Below are the code and all the weights of a small trained network. Each question names an input and a class and asks about switching units off, where a switched-off unit gives its printed mean instead of its output.

import numpy as np


def w(rows, s, z=0):
    codes = np.array(rows[::2]) - 128.0
    scale = np.full(codes.shape[1], s)
    scale[-1] = z or s
    return codes * scale


def f(y):
    return y / 2 * (1 + np.tanh(0.7978845608 * (y + 0.044715 * y**3)))


def log_softmax(a):
    a = a - a.max(-1, keepdims=True)
    return a - np.log(np.exp(a).sum(-1, keepdims=True))


def net(x, mask):
    res = np.array(x, float).reshape(1, 6) / 4 @ E
    y = f(res @ A[0][:, :-1].T + A[0][:, -1])
    res = res + np.where(mask, y, B[0][:, -1]) @ B[0][:, :-1]
    return log_softmax(res[-1] @ U[:, :-1].T + U[:, -1])


A, B = {}, {}
E = w([
[128,119,134,148,141,125,126,111,139,113],'x0',
[123,120,150,135,149,136,107,130,134,142],'x1',
[240,95,130,204,111,119,97,145,82,129],'x2',
[145,152,200,101,128,190,129,61,71,85],'x3',
[131,131,142,137,145,133,114,122,140,139],'x4',
[113,153,177,109,74,96,11,145,149,71],'x5',
],0.013)
A[0] = w([
[109,173,198,88,92,255,126,78,103,55,2],'neuron 0',
[219,87,143,181,68,64,80,166,104,153,3],'neuron 1',
[156,166,173,105,95,83,8,145,90,30,190],'neuron 2',
[56,158,109,111,92,77,84,128,197,133,141],'neuron 3',
[187,116,168,162,128,184,186,114,80,100,127],'neuron 4',
[67,121,122,89,107,67,84,163,183,107,140],'neuron 5',
[26,150,134,43,166,167,175,77,159,134,149],'neuron 6',
[40,186,103,107,135,51,88,157,199,108,149],'neuron 7',
[109,160,192,71,143,165,122,98,87,60,190],'neuron 8',
[80,145,147,138,97,85,118,191,214,91,146],'neuron 9',
[141,188,163,85,122,145,165,179,140,153,145],'neuron 10',
[194,138,141,157,139,164,170,117,78,141,117],'neuron 11',
[161,145,141,124,119,105,132,124,152,132,114],'neuron 12',
[139,165,103,128,148,142,155,164,146,118,119],'neuron 13',
[188,110,129,129,150,174,119,71,116,134,130],'neuron 14',
[210,71,136,196,68,104,84,175,128,144,169],'neuron 15',
[130,165,119,135,109,117,70,129,105,75,51],'neuron 16',
[120,161,201,74,122,174,135,88,113,62,187],'neuron 17',
[81,63,88,135,211,161,235,125,112,217,125],'neuron 18',
[143,70,48,160,162,52,136,198,194,195,159],'neuron 19',
[199,129,110,135,172,150,139,90,36,152,116],'neuron 20',
[119,113,98,101,112,96,148,101,118,98,139],'neuron 21',
[146,117,115,161,170,147,132,116,69,133,128],'neuron 22',
[182,135,183,125,99,125,102,131,94,86,21],'neuron 23',
[68,136,142,86,152,157,165,75,136,141,45],'neuron 24',
[182,101,147,148,96,55,98,121,128,176,159],'neuron 25',
[80,129,142,123,108,69,112,143,176,143,127],'neuron 26',
[117,134,177,147,90,116,144,117,134,139,111],'neuron 27',
[139,89,142,137,135,120,129,89,124,160,125],'neuron 28',
[98,159,167,134,109,87,94,121,65,116,108],'neuron 29',
[151,125,155,109,48,132,25,123,132,67,3],'neuron 30',
],0.0079,0.0098)
B[0] = w([
[33,181,190,166,88,40,203,77,211,180,174],'neuron 0',
[2,144,200,192,68,7,230,62,233,181,169],'neuron 1',
[46,157,164,150,97,55,184,58,197,179,252],'neuron 2',
[184,95,189,94,56,153,67,101,135,127,183],'neuron 3',
[153,74,150,92,109,185,64,118,120,77,172],'neuron 4',
[157,76,153,81,90,149,68,99,120,124,183],'neuron 5',
[76,179,100,204,148,86,214,121,146,150,202],'neuron 6',
[154,69,205,85,71,174,62,89,124,131,196],'neuron 7',
[146,177,73,156,182,151,131,186,81,97,207],'neuron 8',
[127,87,172,86,105,168,80,125,109,132,179],'neuron 9',
[123,129,154,127,124,109,127,140,146,140,141],'neuron 10',
[185,117,144,101,111,175,101,119,115,85,163],'neuron 11',
[116,140,106,137,128,153,127,125,122,145,128],'neuron 12',
[113,123,123,153,138,125,131,130,141,135,131],'neuron 13',
[134,101,150,101,116,132,114,149,133,95,157],'neuron 14',
[157,182,51,140,182,132,191,175,57,108,209],'neuron 15',
[140,149,71,138,165,136,153,155,97,130,145],'neuron 16',
[163,174,77,139,183,138,162,172,73,119,207],'neuron 17',
[100,183,115,163,121,60,166,121,157,137,196],'neuron 18',
[101,183,111,199,161,69,245,117,118,138,200],'neuron 19',
[176,74,148,85,128,176,116,150,103,94,169],'neuron 20',
[108,140,166,111,107,149,129,143,133,122,135],'neuron 21',
[153,103,130,87,142,170,91,143,140,107,150],'neuron 22',
[162,142,112,121,134,172,105,182,85,102,148],'neuron 23',
[188,207,60,158,220,131,186,212,53,90,146],'neuron 24',
[149,125,78,106,139,124,128,150,124,117,173],'neuron 25',
[126,88,137,104,108,171,78,136,123,114,158],'neuron 26',
[101,118,104,121,142,124,131,143,151,105,129],'neuron 27',
[129,123,115,115,132,135,118,135,146,102,134],'neuron 28',
[95,143,111,147,125,124,165,157,129,134,153],'neuron 29',
[143,190,27,203,233,123,157,221,79,114,174],'neuron 30',
],0.0069,0.017)
U = w([
[12,162,187,161,84,64,164,40,215,173,227],'0',
[145,176,48,166,207,141,149,165,105,106,7],'1',
[193,31,200,33,74,255,46,87,140,90,181],'2',
],0.0076,0.002)

Each question gives the input, the list of numbers given to net, and the class t.
The units are the neurons (one row each of A and B). Each row of codes is followed by its name. A weight is (code - 128) times the scale printed after its matrix; where a second scale follows, it is the last column's (A, B and U).
mask holds one flag per neuron, in row order. A switched-off neuron (its flag False) gives its mean, the last column of its row in B, instead of its output. The means were averaged over made-up inputs and are rounded, as every weight is.
A unit's drop is (log p(t) with every unit on - log p(t) with that unit switched off) / (log p(t) with every unit on - log p(t) with every unit switched off).
The circuit of an input: a set's keep is (log p(t) with only the set's units on - log p(t) with every unit switched off) / (log p(t) with every unit on - log p(t) with every unit switched off). Starting from the 12 units with the biggest drops (on a tie, the unit counted first), units are removed one at a time, each time the one whose removal leaves the highest keep (on an exact tie, the one counted first), for as long as the keep stays at least 0.8.
units of the circuit, in order: the units of the circuit, biggest drop first
top k neurons: the k neurons with the biggest drops, biggest first
drop when u is switched off: that unit's drop, to one decimal
input [-7,-4,-8,1,2,-2], class 1: units of the circuit, in order : neuron 24
input [6,-3,-7,2,-5,-8], class 1: top 2 neurons : neuron 24; neuron 2
input [4,-4,-8,2,7,-4], class 1: top 3 neurons : neuron 24; neuron 2; neuron 1
input [6,-5,8,-6,-8,8], class 0: top 2 neurons : neuron 1; neuron 2
input [-4,7,-5,1,-2,-8], class 1: top 2 neurons : neuron 2; neuron 24
input [-1,-5,-4,8,0,-1], class 1: top 4 neurons : neuron 8; neuron 17; neuron 24; neuron 2
input [-8,1,7,5,6,7], class 1: top 2 neurons : neuron 30; neuron 15
input [6,4,1,2,7,2], class 1: top 2 neurons : neuron 1; neuron 0
input [-8,8,0,-6,7,-8], class 0: top 2 neurons : neuron 18; neuron 8
input [-3,-4,1,4,8,4], class 1: top 4 neurons : neuron 1; neuron 8; neuron 17; neuron 30
input [5,-6,-7,3,7,-3], class 1: top 2 neurons : neuron 24; neuron 2
input [1,1,2,8,6,-1], class 2: drop when neuron 4 is switched off : 0.1
input [-2,-4,0,-5,2,-6], class 0: drop when neuron 6 is switched off : -0.1
input [-6,2,7,-4,7,6], class 0: units of the circuit, in order : neuron 1
input [3,3,6,-2,3,3], class 0: drop when neuron 1 is switched off : 3.4
input [-7,-3,5,5,3,-2], class 2: drop when neuron 8 is switched off : 0.0
